Below is a small trained network, with its code and all its weights. Each question gives an input and a class and asks what happens when units are switched off, that is, made to give their printed mean instead of their output.

import numpy as np


def w(rows, s, z=0):
    codes = np.array(rows[::2]) - 128.0
    scale = np.full(codes.shape[1], s)
    scale[-1] = z or s
    return codes * scale


def f(y):
    return np.maximum(y, 0)


def log_softmax(a):
    a = a - a.max(-1, keepdims=True)
    return a - np.log(np.exp(a).sum(-1, keepdims=True))


def net(x, mask):
    res = np.array(x, float).reshape(1, 7) / 4 @ E
    y = f(res @ A[0][:, :-1].T + A[0][:, -1])
    res = res + np.where(mask, y, B[0][:, -1]) @ B[0][:, :-1]
    return log_softmax(res[-1] @ U[:, :-1].T + U[:, -1])


A, B = {}, {}
E = w([
[112,129,134,119,138,136,132],'x0',
[193,97,112,49,112,232,134],'x1',
[62,156,119,180,42,197,103],'x2',
[114,131,137,119,137,137,134],'x3',
[126,135,135,128,131,133,133],'x4',
[134,245,26,86,150,129,94],'x5',
[116,104,45,147,120,140,233],'x6',
],0.012)
A[0] = w([
[122,134,59,156,133,113,232,164],'neuron 1',
[51,176,131,204,160,17,127,2],'neuron 2',
[187,116,136,89,226,62,148,97],'neuron 3',
[143,110,142,114,201,82,138,137],'neuron 4',
[166,201,60,33,150,159,94,113],'neuron 5',
[171,131,144,103,164,105,128,170],'neuron 6',
[224,122,139,57,161,164,150,10],'neuron 7',
[165,134,131,104,173,92,153,114],'neuron 8',
[147,65,198,160,115,164,166,113],'neuron 9',
[144,193,102,140,135,151,94,33],'neuron 10',
[122,187,201,88,131,92,29,102],'neuron 11',
[133,131,125,85,35,221,110,52],'neuron 12',
[117,255,46,106,146,104,113,91],'neuron 13',
[105,162,71,127,100,107,253,144],'neuron 14',
[67,166,135,174,81,125,120,87],'neuron 15',
[76,149,131,174,64,193,76,141],'neuron 16',
[157,146,161,111,121,127,54,178],'neuron 17',
],0.0098,0.0026)
B[0] = w([
[145,80,152,183,212,199,80,208],'neuron 1',
[255,169,140,22,149,85,191,229],'neuron 2',
[82,187,90,202,65,145,136,221],'neuron 3',
[65,184,71,128,83,99,121,189],'neuron 4',
[119,78,187,110,109,80,139,247],'neuron 5',
[106,166,103,150,126,117,126,178],'neuron 6',
[142,183,96,92,142,103,163,202],'neuron 7',
[73,191,118,158,107,143,102,178],'neuron 8',
[124,109,222,116,97,77,101,204],'neuron 9',
[69,90,160,117,116,123,109,177],'neuron 10',
[163,70,104,182,209,225,54,235],'neuron 11',
[157,207,86,86,145,100,176,217],'neuron 12',
[98,66,203,106,60,104,104,248],'neuron 13',
[153,68,97,168,189,152,83,208],'neuron 14',
[113,186,89,139,128,80,142,181],'neuron 15',
[79,186,66,167,117,104,132,214],'neuron 16',
[159,93,112,164,186,190,111,199],'neuron 17',
],0.0093,0.013)
U = w([
[155,63,95,185,215,237,84,93],'0',
[43,222,38,178,59,118,145,63],'1',
[92,32,252,103,27,76,130,82],'2',
[229,191,81,4,150,114,196,252],'3',
],0.014,0.0035)

Each question gives the input, the list of numbers given to net, and the class t.
The units are the neurons (one row each of A and B). Each row of codes is followed by its name. A weight is (code - 128) times the scale printed after its matrix; where a second scale follows, it is the last column's (A, B and U).
mask holds one flag per neuron, in row order. A switched-off neuron (its flag False) gives its mean, the last column of its row in B, instead of its output. The means were averaged over made-up inputs and are rounded, as every weight is.
A unit's drop is (log p(t) with every unit on - log p(t) with that unit switched off) / (log p(t) with every unit on - log p(t) with every unit switched off).
The circuit of an input: a set's keep is (log p(t) with only the set's units on - log p(t) with every unit switched off) / (log p(t) with every unit on - log p(t) with every unit switched off). Starting from the 12 units with the biggest drops (on a tie, the unit counted first), units are removed one at a time, each time the one whose removal leaves the highest keep (on an exact tie, the one counted first), for as long as the keep stays at least 0.8.
units of the circuit, in order: the units of the circuit, biggest drop first
top k neurons: the k neurons with the biggest drops, biggest first
drop of u: that unit's drop, to one decimal
input [8,5,-3,2,-2,-6,4], class 2: units of the circuit, in order => neuron 9
input [-1,-1,-8,1,-7,-8,5], class 1: units of the circuit, in order => neuron 3; neuron 4
input [2,5,-2,-7,7,0,6], class 0: top 2 neurons => neuron 1; neuron 2
input [6,6,0,-5,4,-7,6], class 2: top 3 neurons => neuron 9; neuron 11; neuron 2
input [-8,-8,7,-4,-3,0,5], class 3: top 2 neurons => neuron 2; neuron 3
input [6,1,6,-8,-2,-6,-2], class 1: top 4 neurons => neuron 16; neuron 13; neuron 5; neuron 12
input [0,5,-3,5,3,7,-7], class 0: top 2 neurons => neuron 11; neuron 17
input [3,3,1,7,3,0,0], class 3: top 3 neurons => neuron 13; neuron 3; neuron 11
input [-6,2,7,7,-3,-7,6], class 1: top 3 neurons => neuron 16; neuron 13; neuron 11
input [8,-4,-4,-7,-2,7,-6], class 2: top 2 neurons => neuron 13; neuron 5
input [1,4,0,4,8,-3,-2], class 3: top 3 neurons => neuron 13; neuron 5; neuron 11
input [5,-4,2,-8,4,2,-1], class 3: top 2 neurons => neuron 2; neuron 3
input [7,4,6,0,0,-3,4], class 1: top 4 neurons => neuron 2; neuron 11; neuron 16; neuron 12
input [-7,-8,-7,-4,0,-6,3], class 3: units of the circuit, in order => neuron 2
input [-3,-4,1,-5,8,5,-2], class 2: top 2 neurons => neuron 13; neuron 12
input [5,8,8,3,-8,-8,2], class 1: top 3 neurons => neuron 12; neuron 16; neuron 2
input [5,-4,-8,2,5,1,-7], class 1: top 2 neurons => neuron 3; neuron 4
input [-4,7,6,5,-4,0,6], class 3: top 2 neurons => neuron 12; neuron 11
input [3,1,5,2,8,5,-6], class 0: drop of neuron 11 => 2.3
input [1,1,8,6,-8,-6,3], class 1: units of the circuit, in order => neuron 16
input [3,5,2,-2,-4,-6,-8], class 0: drop of neuron 4 => 0.0
input [-8,0,-8,2,0,6,3], class 1: drop of neuron 3 => 0.1
input [-5,-7,4,2,7,-4,4], class 3: drop of neuron 2 => 0.8
